Here is a tiny trained network, its code and every weight. The questions are about switching its units off for an input and a class, where a switched-off unit gives its printed mean instead of its output.

import numpy as np


def w(rows, s, z=0):
    codes = np.array(rows[::2]) - 128.0
    scale = np.full(codes.shape[1], s)
    scale[-1] = z or s
    return codes * scale


def norm(h):
    return h / np.sqrt((h * h).mean(-1, keepdims=True) + 1e-5)


def f(y):
    return y / 2 * (1 + np.tanh(0.7978845608 * (y + 0.044715 * y**3)))


def log_softmax(a):
    a = a - a.max(-1, keepdims=True)
    return a - np.log(np.exp(a).sum(-1, keepdims=True))


def net(x, mask):
    res = np.array(x, float).reshape(1, 4) / 4 @ E
    u = 0
    for l in range(4):
        y = f(norm(res) @ A[l][:, :-1].T + A[l][:, -1])
        res = res + np.where(mask[u : u + 5], y, B[l][:, -1]) @ B[l][:, :-1]
        u += 5
    return log_softmax(norm(res)[-1] @ U[:, :-1].T + U[:, -1])


A, B = {}, {}
E = w([
[236,189,114,57,163,99,160,140,84],'x0',
[152,133,228,74,128,83,168,48,188],'x1',
[60,178,132,13,161,118,110,254,121],'x2',
[118,126,120,159,142,130,147,132,139],'x3',
],0.0079)
A[0] = w([
[199,177,129,153,167,156,106,132,87,248],'0.n1',
[132,169,122,144,61,255,134,191,116,162],'0.n2',
[136,41,142,161,111,146,78,85,126,172],'0.n3',
[137,123,73,181,73,174,114,114,51,30],'0.n4',
[122,148,120,121,106,92,104,109,137,135],'0.n5',
],0.01,0.0019)
B[0] = w([
[148,141,117,228,49,144,255,219,99,202],'0.n1',
[174,165,54,160,132,121,84,76,150,219],'0.n2',
[157,149,130,166,142,28,133,170,155,254],'0.n3',
[160,77,219,121,230,140,127,170,149,232],'0.n4',
[158,82,158,195,152,169,91,101,105,134],'0.n5',
],0.0093,0.0061)
A[1] = w([
[155,255,106,75,136,95,164,130,113,201],'1.n1',
[55,169,98,122,163,110,28,118,149,7],'1.n2',
[85,86,96,184,186,142,16,138,136,129],'1.n3',
[102,135,151,136,94,136,131,176,107,37],'1.n4',
[93,134,217,154,131,70,137,208,144,184],'1.n5',
],0.009,0.0014)
B[1] = w([
[124,172,136,242,168,134,66,146,254,204],'1.n1',
[161,36,124,104,17,204,168,32,144,195],'1.n2',
[192,242,234,77,94,234,31,192,210,253],'1.n3',
[26,106,77,106,189,135,42,189,62,133],'1.n4',
[112,185,238,88,118,139,51,117,53,254],'1.n5',
],0.0063,0.0065)
A[2] = w([
[165,186,162,137,64,108,76,120,70,66],'2.n1',
[86,176,3,154,173,71,125,156,151,173],'2.n2',
[197,130,144,165,113,174,175,70,115,88],'2.n3',
[228,189,82,163,69,86,191,166,167,246],'2.n4',
[123,159,14,105,88,203,105,175,184,57],'2.n5',
],0.008,0.0012)
B[2] = w([
[94,118,105,178,155,137,201,142,184,186],'2.n1',
[86,173,97,124,175,62,141,107,159,147],'2.n2',
[115,147,163,142,144,159,250,133,124,174],'2.n3',
[80,101,134,57,161,158,91,97,133,254],'2.n4',
[117,120,44,151,76,126,135,106,97,202],'2.n5',
],0.013,0.0071)
A[3] = w([
[153,90,175,195,57,32,187,122,132,122],'3.n1',
[16,102,233,143,41,129,97,85,109,114],'3.n2',
[52,179,175,16,87,160,43,117,169,95],'3.n3',
[120,109,214,99,62,157,139,165,58,40],'3.n4',
[179,47,99,148,122,190,174,225,1,2],'3.n5',
],0.0069,0.0023)
B[3] = w([
[96,113,44,60,32,127,1,181,165,214],'3.n1',
[111,120,27,85,119,73,217,56,74,241],'3.n2',
[243,85,137,155,172,133,87,131,36,253],'3.n3',
[119,77,55,58,240,172,133,63,56,146],'3.n4',
[95,74,111,209,122,31,195,206,22,159],'3.n5',
],0.0097,0.0048)
U = w([
[169,158,221,165,175,104,60,203,199,251],'0',
[67,91,114,112,7,45,104,91,200,115],'1',
[110,72,132,184,145,113,184,219,68,69],'2',
[89,123,194,90,121,173,203,81,195,140],'3',
[153,123,68,151,18,219,67,133,124,107],'4',
[151,76,98,74,136,113,113,57,46,102],'5',
[43,190,28,125,167,109,98,166,154,21],'6',
],0.017,0.0031)

Each question gives the input, the list of numbers given to net, and the class t.
The units are the neurons (one row each of A and B). Each row of codes is followed by its name. A weight is (code - 128) times the scale printed after its matrix; where a second scale follows, it is the last column's (A, B and U).
mask holds one flag per neuron, layer by layer. A switched-off neuron (its flag False) gives its mean, the last column of its row in B, instead of its output. The means were averaged over made-up inputs and are rounded, as every weight is.
A unit's drop is (log p(t) with every unit on - log p(t) with that unit switched off) / (log p(t) with every unit on - log p(t) with every unit switched off).
The circuit of an input: a set's keep is (log p(t) with only the set's units on - log p(t) with every unit switched off) / (log p(t) with every unit on - log p(t) with every unit switched off). Starting from the 12 units with the biggest drops (on a tie, the unit counted first), units are removed one at a time, each time the one whose removal leaves the highest keep (on an exact tie, the one counted first), for as long as the keep stays at least 0.8.
units of the circuit, in order: the units of the circuit, biggest drop first
k most important neurons: the k neurons with the biggest drops, biggest first
k most important neurons of layer l: the k neurons of layer l with the biggest drops, biggest first
input [8,-1,2,0], class 6: units of the circuit, in order => 0.n4, 1.n1, 1.n3
input [-2,6,0,8], class 1: units of the circuit, in order => 1.n3, 3.n1
input [2,-2,-3,4], class 2: units of the circuit, in order => 0.n1
input [0,-8,4,3], class 4: 2 most important neurons => 0.n2, 1.n3
input [0,6,-1,3], class 1: units of the circuit, in order => 1.n3, 3.n1
input [-2,1,-2,0], class 1: 3 most important neurons => 0.n2, 1.n3, 3.n1
input [-4,1,0,-8], class 1: 2 most important neurons of layer 2 => 2.n1, 2.n4
input [3,1,-3,-1], class 3: 2 most important neurons => 2.n4, 0.n4
input [-8,0,-6,-5], class 0: 2 most important neurons => 0.n1, 1.n3
input [-8,3,1,0], class 5: units of the circuit, in order => 3.n2, 3.n3
input [-2,4,-7,-5], class 1: 2 most important neurons => 3.n1, 0.n3
input [5,-1,1,3], class 6: 2 most important neurons => 0.n4, 2.n2
input [-5,3,1,6], class 5: 3 most important neurons => 0.n2, 3.n2, 0.n1
input [0,-6,-4,-2], class 0: units of the circuit, in order => 0.n4
input [5,-8,0,-2], class 2: 2 most important neurons => 0.n1, 0.n4
input [6,8,-2,-7], class 3: 3 most important neurons => 2.n3, 0.n3, 1.n3
input [6,4,-1,-6], class 3: 3 most important neurons => 2.n3, 0.n3, 0.n1
input [-3,1,-1,0], class 1: 2 most important neurons => 0.n3, 0.n4
input [0,6,-5,-8], class 1: 2 most important neurons of layer 0 => 0.n3, 0.n1
input [5,1,-5,-5], class 3: most important neuron of layer 3 => 3.n3
input [0,1,-1,-8], class 1: 2 most important neurons of layer 0 => 0.n2, 0.n5
input [1,-6,-4,8], class 2: 2 most important neurons of layer 0 => 0.n1, 0.n4
